Below is a small trained network, with its code and all its weights. Each question gives an input and a class and asks what happens when units are switched off, that is, made to give their printed mean instead of their output.

import numpy as np


def w(rows, s, z=0):
    codes = np.array(rows[::2]) - 128.0
    scale = np.full(codes.shape[1], s)
    scale[-1] = z or s
    return codes * scale


def norm(h):
    return h / np.sqrt((h * h).mean(-1, keepdims=True) + 1e-5)


def f(y):
    return y / 2 * (1 + np.tanh(0.7978845608 * (y + 0.044715 * y**3)))


def log_softmax(a):
    a = a - a.max(-1, keepdims=True)
    return a - np.log(np.exp(a).sum(-1, keepdims=True))


def net(x, mask):
    res = np.array(x, float).reshape(1, 8) / 4 @ E
    u = 0
    for l in range(2):
        y = f(norm(res) @ A[l][:, :-1].T + A[l][:, -1])
        res = res + np.where(mask[u : u + 7], y, B[l][:, -1]) @ B[l][:, :-1]
        u += 7
    return log_softmax(norm(res)[-1] @ U[:, :-1].T + U[:, -1])


A, B = {}, {}
E = w([
[180,155,193,160,130,64,206,158,137],'x0',
[147,102,255,193,154,144,155,159,73],'x1',
[7,52,152,20,38,195,147,203,81],'x2',
[199,139,44,44,112,84,105,113,109],'x3',
[170,69,221,112,70,131,56,81,61],'x4',
[15,127,192,176,38,146,158,107,50],'x5',
[69,35,87,235,61,209,205,199,64],'x6',
[179,103,130,158,167,91,195,46,174],'x7',
],0.0067)
A[0] = w([
[73,57,11,68,119,219,107,219,141,89],'L0N1',
[70,147,39,84,1,139,100,154,108,116],'L0N2',
[4,193,143,161,119,210,115,204,109,192],'L0N3',
[90,101,230,56,67,142,89,77,64,172],'L0N4',
[80,96,94,112,30,102,181,130,132,242],'L0N5',
[118,118,41,192,167,165,204,164,161,52],'L0N6',
[95,116,125,157,30,132,204,140,33,2],'L0N7',
],0.0081,0.0035)
B[0] = w([
[51,147,173,161,152,124,220,197,166,232],'L0N1',
[113,55,149,159,71,130,159,179,54,223],'L0N2',
[114,149,149,150,77,114,100,164,110,255],'L0N3',
[31,32,197,223,118,136,149,205,121,245],'L0N4',
[134,175,78,148,87,123,152,162,66,228],'L0N5',
[91,130,176,95,123,146,138,96,2,187],'L0N6',
[180,159,107,86,210,43,105,64,140,207],'L0N7',
],0.0098,0.0074)
A[1] = w([
[129,121,245,199,135,130,146,131,125,225],'L1N1',
[189,61,210,102,115,134,92,175,126,247],'L1N2',
[113,101,176,98,111,175,85,107,124,41],'L1N3',
[138,128,117,88,117,108,39,157,175,4],'L1N4',
[177,43,143,143,106,142,150,112,93,121],'L1N5',
[128,77,90,167,146,162,131,82,129,4],'L1N6',
[121,100,91,170,125,179,90,63,77,187],'L1N7',
],0.011,0.0027)
B[1] = w([
[15,26,139,180,84,180,163,192,60,250],'L1N1',
[70,163,77,90,1,207,41,107,148,184],'L1N2',
[76,110,187,102,167,193,137,197,74,132],'L1N3',
[73,120,147,86,93,195,72,97,95,136],'L1N4',
[186,179,118,121,94,168,130,134,43,163],'L1N5',
[65,99,110,115,142,192,62,55,175,126],'L1N6',
[100,194,123,49,74,117,97,129,105,148],'L1N7',
],0.0096,0.012)
U = w([
[207,129,160,185,193,60,167,143,145,1],'0',
[176,175,75,85,104,125,25,79,132,91],'1',
[45,115,140,190,55,149,133,251,95,240],'2',
],0.011,0.0035)

Each question gives the input, the list of numbers given to net, and the class t.
The units are the neurons (one row each of A and B). Each row of codes is followed by its name. A weight is (code - 128) times the scale printed after its matrix; where a second scale follows, it is the last column's (A, B and U).
mask holds one flag per neuron, layer by layer. A switched-off neuron (its flag False) gives its mean, the last column of its row in B, instead of its output. The means were averaged over made-up inputs and are rounded, as every weight is.
A unit's drop is (log p(t) with every unit on - log p(t) with that unit switched off) / (log p(t) with every unit on - log p(t) with every unit switched off).
The circuit of an input: a set's keep is (log p(t) with only the set's units on - log p(t) with every unit switched off) / (log p(t) with every unit on - log p(t) with every unit switched off). Starting from the 12 units with the biggest drops (on a tie, the unit counted first), units are removed one at a time, each time the one whose removal leaves the highest keep (on an exact tie, the one counted first), for as long as the keep stays at least 0.8.
units of the circuit, in order: the units of the circuit, biggest drop first
k most important neurons: the k neurons with the biggest drops, biggest first
drop when u is switched off: that unit's drop, to one decimal
input [6,-3,-4,3,0,-4,-8,4], class 1: units of the circuit, in order -> [L0N4]
input [3,-7,-7,-2,-4,2,-1,-4], class 1: 3 most important neurons -> [L1N1; L0N4; L0N1]
input [0,6,6,-3,-8,-7,-8,6], class 0: 2 most important neurons -> [L0N4; L0N3]
input [4,1,3,8,-5,3,-7,6], class 1: units of the circuit, in order -> [L0N4; L1N1]
input [1,0,8,3,-7,-2,-5,7], class 0: units of the circuit, in order -> [L1N1; L1N2; L0N4]
input [-3,1,1,7,-7,4,-6,4], class 1: units of the circuit, in order -> [L1N1; L0N4]
input [0,-5,-3,2,-5,-5,3,2], class 0: units of the circuit, in order -> [L1N1; L1N2]
input [3,-2,7,0,-5,-3,-6,6], class 1: 4 most important neurons -> [L1N1; L0N4; L0N1; L0N2]
input [-8,2,1,8,-8,-8,-3,-2], class 0: 4 most important neurons -> [L1N1; L0N1; L1N2; L0N3]
input [0,-6,-8,-8,-3,3,-4,5], class 0: 2 most important neurons -> [L0N4; L1N2]
input [2,-5,-7,7,8,-2,8,-5], class 1: 2 most important neurons -> [L1N1; L0N4]
input [-4,-1,-3,-3,-3,-6,-5,-8], class 1: drop when L1N1 is switched off -> 0.2
input [6,-3,-1,-6,7,-4,-8,6], class 1: drop when L0N6 is switched off -> 0.1
input [2,-5,-8,2,3,-2,-3,2], class 0: units of the circuit, in order -> [L1N2]
input [-2,-8,-2,-6,-8,-6,-3,-4], class 0: drop when L0N4 is switched off -> 0.1
